Below is a small trained network, with its code and all its weights. Each question gives an input and a class and asks what happens when units are switched off, that is, made to give their printed mean instead of their output.

import numpy as np


def w(rows, s, z=0):
    codes = np.array(rows[::2]) - 128.0
    scale = np.full(codes.shape[1], s)
    scale[-1] = z or s
    return codes * scale


def f(y):
    return y / 2 * (1 + np.tanh(0.7978845608 * (y + 0.044715 * y**3)))


def log_softmax(a):
    a = a - a.max(-1, keepdims=True)
    return a - np.log(np.exp(a).sum(-1, keepdims=True))


def net(x, mask):
    res = np.array(x, float).reshape(1, 4) / 4 @ E
    y = f(res @ A[0][:, :-1].T + A[0][:, -1])
    res = res + np.where(mask, y, B[0][:, -1]) @ B[0][:, :-1]
    return log_softmax(res[-1] @ U[:, :-1].T + U[:, -1])


A, B = {}, {}
E = w([
[165,99,128,101],'x0',
[92,158,81,110],'x1',
[6,116,23,95],'x2',
[102,197,166,162],'x3',
],0.013)
A[0] = w([
[100,203,27,134,80],'n0',
[111,87,182,220,87],'n1',
[197,104,122,93,222],'n2',
[92,64,53,2,156],'n3',
[158,160,161,206,253],'n4',
[164,127,188,198,253],'n5',
[192,191,211,159,253],'n6',
[109,112,83,90,128],'n7',
],0.012,0.0039)
B[0] = w([
[117,179,227,165,203],'n0',
[184,80,81,132,162],'n1',
[151,80,81,146,177],'n2',
[223,176,117,196,229],'n3',
[16,90,151,129,207],'n4',
[87,64,161,154,220],'n5',
[36,2,179,176,252],'n6',
[196,153,189,220,171],'n7',
],0.0081,0.016)
U = w([
[152,71,189,117,122],'0',
[115,121,84,103,3],'1',
[213,232,209,132,66],'2',
[2,213,167,195,253],'3',
[128,23,150,130,127],'4',
[102,143,126,14,3],'5',
[160,118,5,190,229],'6',
],0.0067,0.0039)

Each question gives the input, the list of numbers given to net, and the class t.
The units are the neurons (one row each of A and B). Each row of codes is followed by its name. A weight is (code - 128) times the scale printed after its matrix; where a second scale follows, it is the last column's (A, B and U).
mask holds one flag per neuron, in row order. A switched-off neuron (its flag False) gives its mean, the last column of its row in B, instead of its output. The means were averaged over made-up inputs and are rounded, as every weight is.
A unit's drop is (log p(t) with every unit on - log p(t) with that unit switched off) / (log p(t) with every unit on - log p(t) with every unit switched off).
The circuit of an input: a set's keep is (log p(t) with only the set's units on - log p(t) with every unit switched off) / (log p(t) with every unit on - log p(t) with every unit switched off). Starting from all 8 units, units are removed one at a time, each time the one whose removal leaves the highest keep (on an exact tie, the one counted first), for as long as the keep stays at least 0.8.
units of the circuit, in order: the units of the circuit, biggest drop first
most important unit: the unit with the biggest drop
k most important neurons: the k neurons with the biggest drops, biggest first
drop of u: that unit's drop, to one decimal
input [1,6,-8,1], class 4: units of the circuit, in order	n6; n0
input [3,-7,8,-3], class 6: most important unit	n3
input [7,0,-2,7], class 4: units of the circuit, in order	n0; n6
input [1,8,-2,-3], class 2: units of the circuit, in order	n6; n4
input [-2,6,5,-7], class 2: 2 most important neurons	n3; n0
input [-5,-1,-6,6], class 4: units of the circuit, in order	n6; n1
input [-2,-8,4,-1], class 6: 4 most important neurons	n6; n0; n4; n5
input [3,-4,4,-2], class 6: 2 most important neurons	n0; n6
input [-7,3,-2,-6], class 6: units of the circuit, in order	n6; n0
input [-1,5,8,2], class 2: 2 most important neurons	n3; n6
input [5,7,-8,0], class 4: drop of n6	0.2
input [4,-6,7,2], class 6: drop of n4	0.2
input [6,7,-2,0], class 2: drop of n6	0.8
input [2,6,-5,-5], class 6: most important unit	n0
